Below are the code and all the weights of a small trained network. Each question names an input and a class and asks about switching units off, where a switched-off unit gives its printed mean instead of its output.

import numpy as np


def w(rows, s, z=0):
    codes = np.array(rows[::2]) - 128.0
    scale = np.full(codes.shape[1], s)
    scale[-1] = z or s
    return codes * scale


def norm(h):
    return h / np.sqrt((h * h).mean(-1, keepdims=True) + 1e-5)


def f(y):
    return np.maximum(y, 0)


def log_softmax(a):
    a = a - a.max(-1, keepdims=True)
    return a - np.log(np.exp(a).sum(-1, keepdims=True))


def net(x, mask):
    res = np.array(x, float).reshape(1, 3) / 4 @ E
    u = 0
    for l in range(2):
        y = f(norm(res) @ A[l][:, :-1].T + A[l][:, -1])
        res = res + np.where(mask[u : u + 6], y, B[l][:, -1]) @ B[l][:, :-1]
        u += 6
    return log_softmax(norm(res)[-1] @ U[:, :-1].T + U[:, -1])


A, B = {}, {}
E = w([
[65,191,198,139,192,129],'x0',
[164,144,139,105,151,156],'x1',
[183,201,3,183,101,210],'x2',
],0.011)
A[0] = w([
[133,203,174,78,161,145,164],'L0N1',
[142,125,116,66,129,154,147],'L0N2',
[117,144,78,99,78,107,236],'L0N3',
[104,83,125,87,166,69,252],'L0N4',
[205,71,131,141,21,120,5],'L0N5',
[3,205,113,135,226,118,149],'L0N6',
],0.011,0.003)
B[0] = w([
[126,2,172,168,137,86,201],'L0N1',
[177,140,101,243,81,177,157],'L0N2',
[145,206,47,152,98,130,191],'L0N3',
[165,95,24,63,123,191,241],'L0N4',
[215,83,183,176,84,36,208],'L0N5',
[220,126,108,240,112,118,255],'L0N6',
],0.008,0.0081)
A[1] = w([
[98,62,186,9,228,159,162],'L1N1',
[90,110,251,31,69,64,252],'L1N2',
[32,177,220,233,187,143,2],'L1N3',
[176,22,155,142,125,160,179],'L1N4',
[196,47,14,143,45,181,253],'L1N5',
[126,234,41,142,192,255,156],'L1N6',
],0.0084,0.003)
B[1] = w([
[64,25,56,131,82,199,165],'L1N1',
[129,106,20,48,7,208,164],'L1N2',
[215,42,144,91,255,57,143],'L1N3',
[56,114,161,179,184,148,201],'L1N4',
[78,128,253,190,230,155,255],'L1N5',
[15,100,90,86,16,133,167],'L1N6',
],0.0091,0.015)
U = w([
[91,87,167,169,139,127,110],'0',
[242,71,175,154,152,81,122],'1',
[138,123,1,61,41,195,254],'2',
[152,174,225,97,172,112,27],'3',
],0.0092,0.004)

Each question gives the input, the list of numbers given to net, and the class t.
The units are the neurons (one row each of A and B). Each row of codes is followed by its name. A weight is (code - 128) times the scale printed after its matrix; where a second scale follows, it is the last column's (A, B and U).
mask holds one flag per neuron, layer by layer. A switched-off neuron (its flag False) gives its mean, the last column of its row in B, instead of its output. The means were averaged over made-up inputs and are rounded, as every weight is.
A unit's drop is (log p(t) with every unit on - log p(t) with that unit switched off) / (log p(t) with every unit on - log p(t) with every unit switched off).
The circuit of an input: a set's keep is (log p(t) with only the set's units on - log p(t) with every unit switched off) / (log p(t) with every unit on - log p(t) with every unit switched off). Starting from all 12 units, units are removed one at a time, each time the one whose removal leaves the highest keep (on an exact tie, the one counted first), for as long as the keep stays at least 0.8.
circuit, biggest first: the units of the circuit, biggest drop first
most important unit: the unit with the biggest drop
k most important neurons: the k neurons with the biggest drops, biggest first
k most important neurons of layer l: the k neurons of layer l with the biggest drops, biggest first
drop when u is switched off: that unit's drop, to one decimal
input [-8,-3,7], class 1: 2 most important neurons : [L0N5 L1N5]
input [-5,-1,3], class 1: circuit, biggest first : [L0N5]
input [-3,-3,-6], class 2: circuit, biggest first : [L0N6 L1N2]
input [-6,5,-8], class 2: 3 most important neurons : [L0N6 L1N2 L1N1]
input [-2,8,4], class 0: circuit, biggest first : [L1N5 L1N6]
input [6,2,-7], class 2: 4 most important neurons : [L1N2 L1N5 L1N1 L0N4]
input [5,3,4], class 1: 3 most important neurons : [L0N4 L0N1 L1N3]
input [8,-2,-6], class 1: circuit, biggest first : [L1N3 L1N5]
input [5,-3,-4], class 1: circuit, biggest first : [L1N5 L1N3]
input [-7,-8,8], class 0: 3 most important neurons of layer 1 : [L1N5 L1N2 L1N1]
input [-5,6,6], class 0: 3 most important neurons : [L1N5 L1N2 L0N4]
input [-8,7,6], class 1: 2 most important neurons of layer 0 : [L0N5 L0N4]
input [-3,-7,-8], class 2: 2 most important neurons : [L1N2 L0N6]
input [4,-3,-1], class 1: circuit, biggest first : [L0N6]
input [-3,-1,-7], class 2: 2 most important neurons : [L0N6 L1N2]
input [6,-2,-2], class 1: circuit, biggest first : [L1N5 L1N3]
input [0,-3,1], class 3: 2 most important neurons : [L1N2 L1N1]
input [8,-3,4], class 1: drop when L1N3 is switched off : 0.2
input [-3,-5,-7], class 2: drop when L0N6 is switched off : 0.3
input [0,1,-5], class 2: most important unit : L0N6
input [2,5,-6], class 2: drop when L0N4 is switched off : 0.0
